Moves between units:
J296: §>J941, !>J61, *>J794, %>J700, @>J405, +>J914
J441: §>J756, !>J466, *>J248, %>J680, @>J748, +>J495
J748: §>J441, !>J680, *>J480, %>J960, @>J983, +>J199
J199: §>J495, !>J480, *>J917, %>J535, @>J827, +>J169
J758: §>J297, !>J524, *>J785, %>J956, @>J166, +>J695
J56: §>J700, !>J892, *>J296, %>J970, @>J297, +>J641
J960: §>J680, !>J648, *>J441, %>J861, @>J193, +>J535
J18: §>J168, !>J868, *>J681, %>J483, @>J940, +>J778
J648: §>J282, !>J659, *>J466, %>J676, @>J861, +>J441
J224: §>J157, !>J847, *>J178, %>J942, @>J26, +>J633
J538: §>J771, !>J205, *>J80, %>J708, @>J157, +>J12
J248: §>J999, !>J126, *>J689, %>J756, @>J480, +>J744
J253: §>J861, !>J839, *>J960, %>J543, @>J724, +>J983
J193: §>J960, !>J861, *>J748, %>J253, @>J309, +>J314
J886: §>J942, !>J497, *>J224, %>J931, @>J941, +>J237
J999: §>J169, !>J529, *>J534, %>J126, @>J248, +>J562
J43: §>J599, !>J783, *>J514, %>J80, @>J12, +>J868
J61: §>J931, !>J231, *>J886, %>J695, @>J700, +>J794
J80: §>J783, !>J130, *>J599, %>J771, @>J41, +>J353
J598: §>J955, !>J18, *>J778, %>J940, @>J514, +>J543
J956: §>J524, !>J230, *>J297, %>J562, @>J475, +>J611
J168: §>J932, !>J356, *>J724, %>J868, @>J18, +>J334
J689: §>J534, !>J169, *>J230, %>J999, @>J816, +>J956
J529: §>J917, !>J495, *>J732, %>J199, @>J126, +>J534
J405: §>J296, !>J700, *>J912, %>J56, @>J785, +>J497
J941: §>J886, !>J931, *>J26, %>J61, @>J296, +>J852
J892: §>J695, !>J611, *>J61, %>J383, @>J970, +>J296
J374: §>J268, !>J12, *>J483, %>J400, @>J130, +>J940
J852: §>J237, !>J26, *>J205, %>J794, @>J914, +>J538
J917: §>J744, !>J816, *>J475, %>J495, @>J529, +>J739
J126: §>J529, !>J199, *>J169, %>J827, @>J756, +>J689
J708: §>J205, !>J237, *>J771, %>J852, @>J847, +>J41
J778: §>J334, !>J681, *>J676, %>J955, @>J86, +>J861
J534: §>J739, !>J732, *>J135, %>J169, @>J689, +>J524
J205: §>J633, !>J958, *>J130, %>J237, @>J708, +>J80
J41: §>J80, !>J771, *>J43, %>J538, @>J178, +>J268
J659: §>J983, !>J193, *>J314, %>J309, @>J676, +>J466
J724: §>J253, !>J543, *>J193, %>J932, @>J681, +>J659
J334: §>J309, !>J724, *>J659, %>J681, @>J778, +>J648
J12: §>J43, !>J80, *>J353, %>J41, @>J400, +>J483
J466: §>J827, !>J314, *>J126, %>J282, @>J680, +>J248
J356: §>J86, !>J598, *>J543, %>J514, @>J868, +>J724
J297: §>J56, !>J970, *>J405, %>J524, @>J758, +>J231
J827: §>J199, !>J535, *>J529, %>J314, @>J466, +>J999
J483: §>J868, !>J353, *>J168, %>J268, @>J780, +>J955
J912: §>J794, !>J941, *>J852, %>J296, @>J641, +>J847
J230: §>J135, !>J739, *>J970, %>J534, @>J562, +>J297
J535: §>J480, !>J441, *>J495, %>J748, @>J314, +>J529
J231: §>J641, !>J405, *>J497, %>J785, @>J695, +>J886
J983: §>J748, !>J960, *>J535, %>J193, @>J659, +>J827
J524: §>J970, !>J135, *>J56, %>J230, @>J956, +>J785
J135: §>J383, !>J166, *>J892, %>J739, @>J230, +>J56
J942: §>J847, !>J914, *>J157, %>J497, @>J886, +>J958
J940: §>J18, !>J483, *>J955, %>J780, @>J599, +>J86
J514: §>J598, !>J940, *>J86, %>J599, @>J353, +>J932
J157: §>J538, !>J708, *>J41, %>J847, @>J224, +>J400
J868: §>J356, !>J514, *>J932, %>J353, @>J483, +>J681
J861: §>J648, !>J676, *>J680, %>J839, @>J253, +>J748
J282: §>J314, !>J983, *>J827, %>J659, @>J648, +>J756
J309: §>J193, !>J253, *>J983, %>J724, @>J334, +>J282
J914: §>J852, !>J794, *>J708, %>J912, @>J497, +>J157
J780: §>J483, !>J268, *>J18, %>J374, @>J783, +>J598
J816: §>J689, !>J999, *>J562, %>J248, @>J495, +>J475
J611: §>J785, !>J297, *>J231, %>J758, @>J383, +>J61
J353: §>J514, !>J599, *>J356, %>J43, @>J268, +>J168
J383: §>J611, !>J758, *>J695, %>J166, @>J135, +>J700
J932: §>J543, !>J86, *>J253, %>J356, @>J168, +>J309
J166: §>J758, !>J956, *>J611, %>J475, @>J739, +>J892
J847: §>J708, !>J852, *>J538, %>J914, @>J942, +>J178
J169: §>J732, !>J917, *>J739, %>J529, @>J999, +>J230
J681: §>J724, !>J932, *>J309, %>J168, @>J955, +>J676
J744: §>J562, !>J689, *>J956, %>J816, @>J917, +>J166
J771: §>J130, !>J633, *>J783, %>J205, @>J538, +>J43
J783: §>J780, !>J374, *>J940, %>J130, @>J80, +>J514
J497: §>J914, !>J912, *>J847, %>J641, @>J931, +>J224
J641: §>J912, !>J296, *>J914, %>J405, @>J231, +>J942
J562: §>J230, !>J534, *>J524, %>J689, @>J744, +>J758
J400: §>J12, !>J41, *>J268, %>J178, @>J633, +>J780
J676: §>J659, !>J309, *>J282, %>J334, @>J839, +>J680
J314: §>J535, !>J748, *>J199, %>J983, @>J282, +>J126
J739: §>J166, !>J475, *>J383, %>J732, @>J534, +>J970
J958: §>J178, !>J157, *>J400, %>J224, @>J237, +>J130
J633: §>J400, !>J178, *>J374, %>J958, @>J205, +>J783
J970: §>J892, !>J383, *>J700, %>J135, @>J524, +>J405
J480: §>J248, !>J756, *>J816, %>J441, @>J535, +>J917
J26: §>J224, !>J942, *>J958, %>J886, @>J794, +>J205
J931: §>J497, !>J641, *>J942, %>J231, @>J61, +>J26
J785: §>J405, !>J56, *>J641, %>J297, @>J611, +>J931
J732: §>J475, !>J744, *>J166, %>J917, @>J169, +>J135
J178: §>J41, !>J538, *>J12, %>J157, @>J958, +>J374
J130: §>J374, !>J400, *>J780, %>J633, @>J771, +>J599
J237: §>J958, !>J224, *>J633, %>J26, @>J852, +>J771
J955: §>J681, !>J168, *>J334, %>J18, @>J598, +>J839
J495: §>J816, !>J248, *>J744, %>J480, @>J199, +>J732
J86: §>J778, !>J955, *>J839, %>J598, @>J356, +>J253
J599: §>J940, !>J780, *>J598, %>J783, @>J43, +>J356
J839: §>J676, !>J334, *>J648, %>J778, @>J543, +>J960
J695: §>J231, !>J785, *>J931, %>J611, @>J892, +>J941
J543: §>J839, !>J778, *>J861, %>J86, @>J932, +>J193
J700: §>J61, !>J695, *>J941, %>J892, @>J56, +>J912
J680: §>J466, !>J282, *>J756, %>J648, @>J960, +>J480
J268: §>J353, !>J43, *>J868, %>J12, @>J374, +>J18
J475: §>J956, !>J562, *>J758, %>J744, @>J732, +>J383
J756: §>J126, !>J827, *>J999, %>J466, @>J441, +>J816
J794: §>J26, !>J886, *>J237, %>J941, @>J912, +>J708

The rows follow the links: the fewer symbols apart two units are, the more alike their rows tend to be.

Each row is also shifted at random along 8 hidden directions that mean nothing.

Some units, each with a row of numbers:
J940 -> [16, -11, 18, -9, 11, 7, 5, -6, 15, -10, -6, -14, -15, -8, 3, -4, -7, 5, -1, 7, 9, -7, -7, -4, 4, -2, -8, -6, 1, 1, 2, 3, 6, -23, 7, 6, -5, -11, -8, 6, -5, -17, -4]
J695 -> [-20, 3, -15, 11, -10, -1, -9, 2, -2, 6, 0, 19, 18, 16, 7, 4, 3, 1, 1, 4, -12, -15, 11, -9, -5, -7, 15, 31, 6, -4, -5, 6, 0, 4, -7, 3, 13, 10, -9, -1, 0, 8, 0]
J680 -> [-10, 8, -13, -7, 7, 10, 7, 1, -7, -9, 4, 9, -13, -11, 15, -7, 4, 10, 1, -13, -1, -2, -9, -16, -24, 13, 8, 12, -6, 6, -4, -13, -7, 16, 4, 0, -16, 1, 18, 19, -7, 6, 3]
J268 -> [-39, -7, 2, -8, 8, 12, 3, -16, 17, 4, 18, 12, 8, 2, -8, 18, -3, -7, -2, 2, -9, -2, 4, -2, 28, 0, 6, 2, -11, 4, 18, 13, 8, -20, 11, 2, 16, -5, -13, -11, -8, -7, -18]
J157 -> [10, 17, -14, -4, -4, 7, -5, -4, -19, 10, 20, 16, 28, 8, 8, 20, 1, -1, 3, 5, -5, -1, 9, -2, 9, -7, 2, 8, -16, 1, 7, 9, -6, 22, 10, 7, 19, -4, -5, -12, 2, 6, -15]
J130 -> [8, 7, 21, -4, 4, 0, -3, -7, -10, 7, 6, -6, 0, 0, -6, 27, 1, -1, 3, 7, -1, -2, 4, 5, 14, -7, -4, 4, -2, -1, 11, 10, -1, 5, 9, 3, 11, -11, -14, 3, 3, -6, -13]
J237 -> [-27, -4, -20, 1, -3, 7, -13, -2, -1, -9, 5, -2, -6, 10, 12, 8, -12, 12, 1, 13, -2, 2, 3, 5, 1, -10, -4, 8, -4, -11, -1, 12, 2, -5, 6, 12, 4, -7, -7, 6, 14, -2, -3]
J771 -> [-9, 18, -17, -2, -3, 5, -5, 1, -24, -4, 14, 1, 18, 6, 7, -2, -3, -7, 3, 8, 7, -9, 2, -1, 5, -8, -8, -5, -7, 2, -4, 14, -10, 25, 10, 8, 24, -6, -10, -15, 12, -6, -11]
J659 -> [4, 2, 26, -5, 7, -20, 5, -4, -6, 34, 15, -7, 10, -12, -34, 43, 23, -10, 1, -21, -3, -2, 1, 8, 8, 15, 8, -6, 7, 17, 12, -3, 3, -3, 4, -17, 14, -6, -6, 10, -8, 2, -7]
J598 -> [-31, 7, 8, -10, 11, 10, 1, -11, -10, -14, 9, -5, -33, -10, -8, 17, -5, -6, 1, 2, -5, 10, -7, 6, 10, 3, -3, 1, -8, -2, 15, 6, -8, 14, 13, -2, -6, -11, 0, 16, 9, -4, -9]
J543 -> [9, 5, -17, -12, 9, 2, 3, -3, -6, 1, 18, 5, 4, -11, 2, 8, 8, -1, 0, -11, 3, -16, -8, -15, -15, 11, 6, 6, -4, 15, -2, -1, -2, 2, 13, -1, 12, -8, 1, 13, -6, -4, -5]
J309 -> [7, 5, 21, -9, 8, 0, 18, -5, 4, 12, 9, 4, 19, -11, -15, -4, 10, -15, -2, -13, 4, -1, -2, -4, 15, 11, 1, -20, -7, 17, 9, -5, 0, 1, 2, -10, 7, 2, 2, -21, -17, -4, -9]
J441 -> [-17, -8, 1, -2, 6, 3, 6, 4, 7, 0, -6, -3, -12, -10, 13, -4, 6, 23, 1, -13, 1, -7, -8, -14, -26, 13, 8, 14, 6, 6, -9, -13, 3, -11, -2, 2, -19, 1, 11, 26, -10, 1, 8]
J999 -> [-75, -16, 18, 12, -1, -12, -3, 11, 6, 22, -10, -20, -2, -3, 3, 18, 14, 38, 3, -16, 1, -9, 1, 0, -23, 12, 10, 18, 24, 4, -13, -6, 11, -25, -10, 2, -11, 1, -4, 34, -1, 0, 8]
J983 -> [24, -13, 4, -9, 8, -1, 11, -6, 22, -3, 0, 1, -14, -11, -15, -9, 1, -13, -5, -9, -1, 12, -8, 2, 7, 11, 0, -19, -4, 6, 8, -11, 6, -18, 0, -11, -12, 2, 12, -3, -12, 0, 4]
J538 -> [-17, 7, -6, -4, 0, 7, -6, -10, -6, 7, 18, 14, 12, 7, -2, 28, -2, -3, 1, 6, -11, 2, 9, 3, 19, -6, 5, 10, -12, -3, 14, 13, -1, 6, 10, 4, 17, -5, -11, -6, 3, 2, -16]
J970 -> [-9, -5, 3, 11, -11, -10, -7, 9, -3, 13, -9, -8, 6, 8, 0, 5, 1, 13, 1, 0, -1, 12, 7, 14, -2, -4, -2, -3, 7, -8, -5, -3, 4, -1, -11, 1, -8, 5, 3, 0, 7, 9, 7]
J193 -> [-29, -2, 12, -11, 12, 12, 16, -16, 19, 11, 17, 28, 5, -9, -12, 19, 9, -7, -2, -17, -19, 5, 1, -12, 18, 16, 19, 11, -15, 12, 24, -7, 4, -9, 6, -10, -3, 5, 6, -3, -25, 7, -13]
J86 -> [-40, 2, 5, -6, 8, 12, 10, 5, -6, -9, 2, -19, 0, -11, 17, -20, -4, 19, 2, -4, 19, -5, -11, -7, -8, 6, -13, -18, -3, 9, -11, 0, -2, 0, 8, 10, -5, -8, 3, -1, 0, -15, -5]
J917 -> [0, 5, 24, 10, -1, -10, 3, 3, -2, -2, -19, 3, -16, -1, -14, -6, 8, -16, 0, -3, -9, -10, 0, -4, -7, 3, 12, 21, 20, -1, -1, -6, -6, 12, -15, -14, -7, 13, -2, 11, -2, 4, 10]
J748 -> [12, -25, 3, -1, 9, -4, 6, -1, 34, -8, -15, -4, -17, -9, 1, -19, 3, 4, -4, -7, 3, -24, -11, -19, -22, 9, 10, 14, 19, 7, -11, -8, 13, -44, -6, -3, -8, 3, -2, 21, -16, -11, 13]
J80 -> [0, -6, 0, -9, 7, 19, 2, -11, 14, -7, 5, 9, -1, 1, 15, 6, -9, 11, 0, 9, -3, -3, 1, -10, 8, -6, 1, 11, -13, -3, 9, 6, 6, -16, 10, 13, -1, -8, -6, 1, -8, -7, -11]
J942 -> [27, -9, 15, 2, -2, 15, 1, -7, 23, -24, -22, 8, -17, 10, 7, -24, -20, -10, -3, 23, -6, 8, 4, 2, 22, -18, -6, 2, -4, -19, 9, 5, 3, -13, -6, 6, -14, 6, -5, -19, -2, -5, 2]
J958 -> [-10, 1, 0, -2, -2, 7, -5, -5, -3, 4, 8, -2, 6, 7, 2, 15, -8, 5, 1, 9, -1, 15, 6, 13, 21, -9, -8, -11, -13, -7, 10, 9, 2, 0, 7, 7, 4, -7, -5, -12, 7, 0, -10]
J756 -> [-7, -2, -10, 0, -1, -6, 4, 11, -5, 8, 1, -11, 6, -9, 6, -10, 7, 17, 1, -15, 11, 4, -7, -2, -22, 13, -3, -14, 2, 9, -14, -13, 1, 1, -2, -1, -10, 0, 16, 8, -2, 4, 9]
J356 -> [-16, -4, 21, -9, 13, 10, 6, -11, 9, -9, 0, -5, -24, -10, -5, 9, -4, -2, 0, 1, -2, 0, -6, -2, 10, 3, -1, 3, -2, 1, 13, 4, 1, -10, 8, 0, -6, -8, -5, 11, -4, -10, -7]
J61 -> [35, 14, -3, 4, -9, -3, -12, 8, -26, 8, -4, -2, 1, 6, 13, 18, -1, 17, 5, 6, -2, 16, 8, 10, -10, -10, -6, 5, -5, -12, -1, -4, -7, 28, -1, 8, -11, -4, 8, 9, 12, 14, 3]
J405 -> [47, 9, -11, 8, -12, -12, -12, 10, -19, -4, -10, -9, -2, 9, 1, -6, -6, -6, 2, 11, 6, 12, 3, 16, -5, -12, -12, -11, 4, -12, -8, 0, -7, 21, -6, 1, -2, 0, 4, -5, 18, 7, 11]
J18 -> [-2, -6, 10, -11, 9, 8, 11, -2, 8, 11, 10, -9, 23, -9, 9, -1, 3, 15, 0, -6, 14, -6, -3, -8, 4, 6, -8, -19, -9, 13, -1, 0, 8, -19, 10, 8, 7, -10, -3, -11, -13, -13, -12]
J178 -> [38, -1, 10, 0, 1, 0, -3, -7, 7, -2, -3, 6, 10, 6, -1, 2, -1, -14, 0, 14, -1, -24, 5, -10, 8, -12, 2, 15, 5, 0, 2, 12, 4, -12, 2, 4, 20, -3, -22, -7, -5, -12, -7]
J641 -> [-11, -8, -14, 7, -9, 0, -9, 2, 8, 8, 1, 8, 21, 14, 9, 2, -3, 10, -1, 6, -5, -3, 10, 0, 3, -9, 4, 8, 0, -6, -4, 6, 8, -14, -4, 7, 8, 4, -7, -10, 0, 3, -1]
J43 -> [-10, 5, -6, -8, 4, 19, 8, -8, 4, -22, 5, 7, 2, 1, 9, -26, -13, -12, -2, 11, 5, -2, -4, -7, 17, -6, -8, -12, -15, 0, 4, 9, -4, 4, 8, 7, 7, -1, -3, -25, -1, -11, -11]
J135 -> [-13, -7, -22, 17, -14, -23, -12, 10, 1, 4, -6, -5, 12, 13, -15, -14, 5, -17, -2, 0, 3, -15, 3, 7, -8, -2, 3, -2, 23, -1, -19, 7, 3, -8, -14, -9, 20, 11, -10, -8, 12, 1, 14]
J296 -> [0, -1, 4, 5, -5, 14, -5, -4, 6, -24, -18, 8, -32, 11, 10, -10, -19, 0, 0, 19, -13, 23, 4, 9, 12, -15, -3, 11, -7, -24, 10, 0, -4, 9, -6, 5, -26, 6, 7, 0, 9, 8, 5]
J524 -> [12, -1, -23, 6, -10, -4, -7, 5, 0, 0, -1, 10, 2, 8, 2, -4, -2, -1, -1, -1, -7, 12, 4, 5, -6, -2, 4, 1, -2, -7, -3, -6, -1, 7, -7, -2, -7, 9, 12, -3, 4, 14, 10]

Start here and follow the symbols in turn, left to right. Where do you end up?
Answer with the unit's name.
[-14, 1, -21, 7, -11, 4, 4, 8, 2, -1, -1, 12, 22, 8, 8, -30, -4, 0, -2, -4, 0, 16, 4, 3, 3, 1, -2, -18, -9, -2, -7, -8, -1, 10, -10, -1, -7, 15, 17, -30, -1, 12, 6]
! * * * § ! § => J914
[1, 4, 12, 11, -3, -6, -1, -2, 4, -4, -15, 19, -16, 5, -14, -1, 6, -22, -1, 0, -20, -10, 4, -6, -1, -1, 20, 34, 15, -5, 6, -3, -5, 9, -14, -14, -4, 17, -3, 9, -4, 10, 8]
* + + * ! % => J912
[13, 0, 3, -1, 6, -2, 11, -2, 11, -8, -5, 14, -2, -6, -8, -21, 8, -21, -3, -8, -3, -22, -6, -20, -8, 9, 14, 13, 10, 11, -3, -6, -2, -3, -6, -12, 4, 11, 0, -1, -16, -3, 5]
§ @ % ! @ => J193
[-13, -5, -4, 0, -3, 3, -8, -2, 2, 17, 11, 2, 27, 9, 12, 23, 1, 20, 2, 4, 0, -8, 10, -3, 3, -7, 2, 10, -4, 0, 0, 10, 9, -15, 6, 13, 15, -8, -14, 0, -2, -3, -11]
§ ! * % => J178
[-6, -3, 12, -1, 5, -8, 5, -6, 7, 13, 3, 8, -11, -7, -20, 22, 13, -7, -1, -15, -14, 4, 0, 0, 1, 13, 15, 12, 4, 5, 12, -9, 2, -4, -3, -14, -6, 4, 5, 16, -10, 10, 2]
+ + + % => J956
[-23, 16, 37, -2, 8, 1, 16, -1, -14, -7, -4, -13, 0, -9, -15, -17, 3, -21, 1, -1, 12, -10, -6, -1, 16, 3, -9, -18, 5, 10, 3, 6, -11, 20, 1, -7, 10, 0, -10, -18, 0, -15, -10]
% * ! * % => J334
[-20, -8, 7, -6, 8, 9, 1, -14, 17, 3, 10, 10, 9, 2, -1, 16, 0, -1, -1, 4, -7, -19, 4, -12, 14, -3, 9, 18, -2, 5, 10, 13, 9, -25, 9, 5, 18, -5, -20, 0, -11, -11, -15]
§ + % + § % § => J681
[-55, -5, 1, 11, -7, -6, -2, 4, 6, 19, 0, 8, 13, 7, -4, 12, 8, 12, 0, -10, -11, 5, 9, 3, 1, 6, 13, 12, 5, -1, 0, -3, 6, -6, -10, -4, -3, 11, 1, 2, -3, 12, 2]
* @ % + + + + => J224
[-33, -4, 22, 3, 4, -10, 10, 1, 5, 16, -1, -4, 8, -7, -17, 3, 14, -3, 0, -16, 0, -9, -1, -2, 2, 13, 9, -1, 11, 13, 0, -4, 3, -9, -7, -11, 4, 6, -3, 1, -11, -2, 0]
* @ + % * => J689
[30, 2, 0, -12, 6, 12, 1, -6, -2, -1, 9, 2, 2, -4, 13, 12, -5, 10, 1, 6, 3, 2, 0, -5, 2, -4, -6, -1, -15, 0, 8, 2, 1, -1, 13, 11, 0, -12, 0, 2, -4, -4, -10]
+ + % + => J543
[31, 0, 15, -11, 12, 5, 11, -5, 5, -10, -2, -5, -15, -14, -3, -7, 0, -7, -1, -2, 6, -6, -10, -9, -2, 5, -3, -5, -1, 7, 4, -4, -2, -3, 6, -2, -6, -6, 2, 6, -8, -9, -2]
* § % ! => J253
[14, -26, -5, 4, -6, -7, -16, 1, 20, 14, -5, -14, -2, 9, 4, 24, -7, 26, -1, 8, 0, 14, 7, 17, 1, -9, -6, -3, 3, -13, -1, 3, 19, -41, -1, 10, -7, -9, -4, 12, 6, 1, 6]
% % ! * § => J497
[12, -4, -4, -5, 7, -2, -5, -4, 3, -8, 3, -8, -4, -2, -1, 2, 0, -7, 0, 7, 8, -29, -6, -11, -7, -3, -1, 10, 11, 6, -7, 12, 3, -16, 9, 4, 21, -11, -20, 11, 2, -18, -4]
* + % * * * @ => J680
[-5, -1, 30, 6, -1, -19, 6, 6, -4, 26, -5, -13, 8, -6, -22, 14, 16, -1, 1, -15, 1, 7, 2, 12, 2, 10, 3, -12, 12, 8, 2, -9, 2, 0, -10, -14, -4, 4, 2, 2, -4, 5, 4]
§ @ + @ § => J744
[-15, 3, 22, 7, -6, 9, 2, -4, 4, 10, -8, 17, 10, 11, 3, 10, -3, 6, 1, 5, -17, 19, 15, 5, 22, -8, 7, 11, -10, -11, 16, -2, 1, 7, -9, 2, -13, 11, 2, -15, -7, 13, -5]
@ + @ + @ + + => J538
[6, 16, -4, 1, -2, -6, 0, 11, -28, 9, 1, -4, -5, -9, 8, 10, 11, 16, 5, -14, 1, 10, -4, 0, -28, 11, 2, 4, -1, 3, -7, -16, -11, 34, -2, -2, -17, 0, 20, 23, 4, 15, 8]
% % + @ % => J535
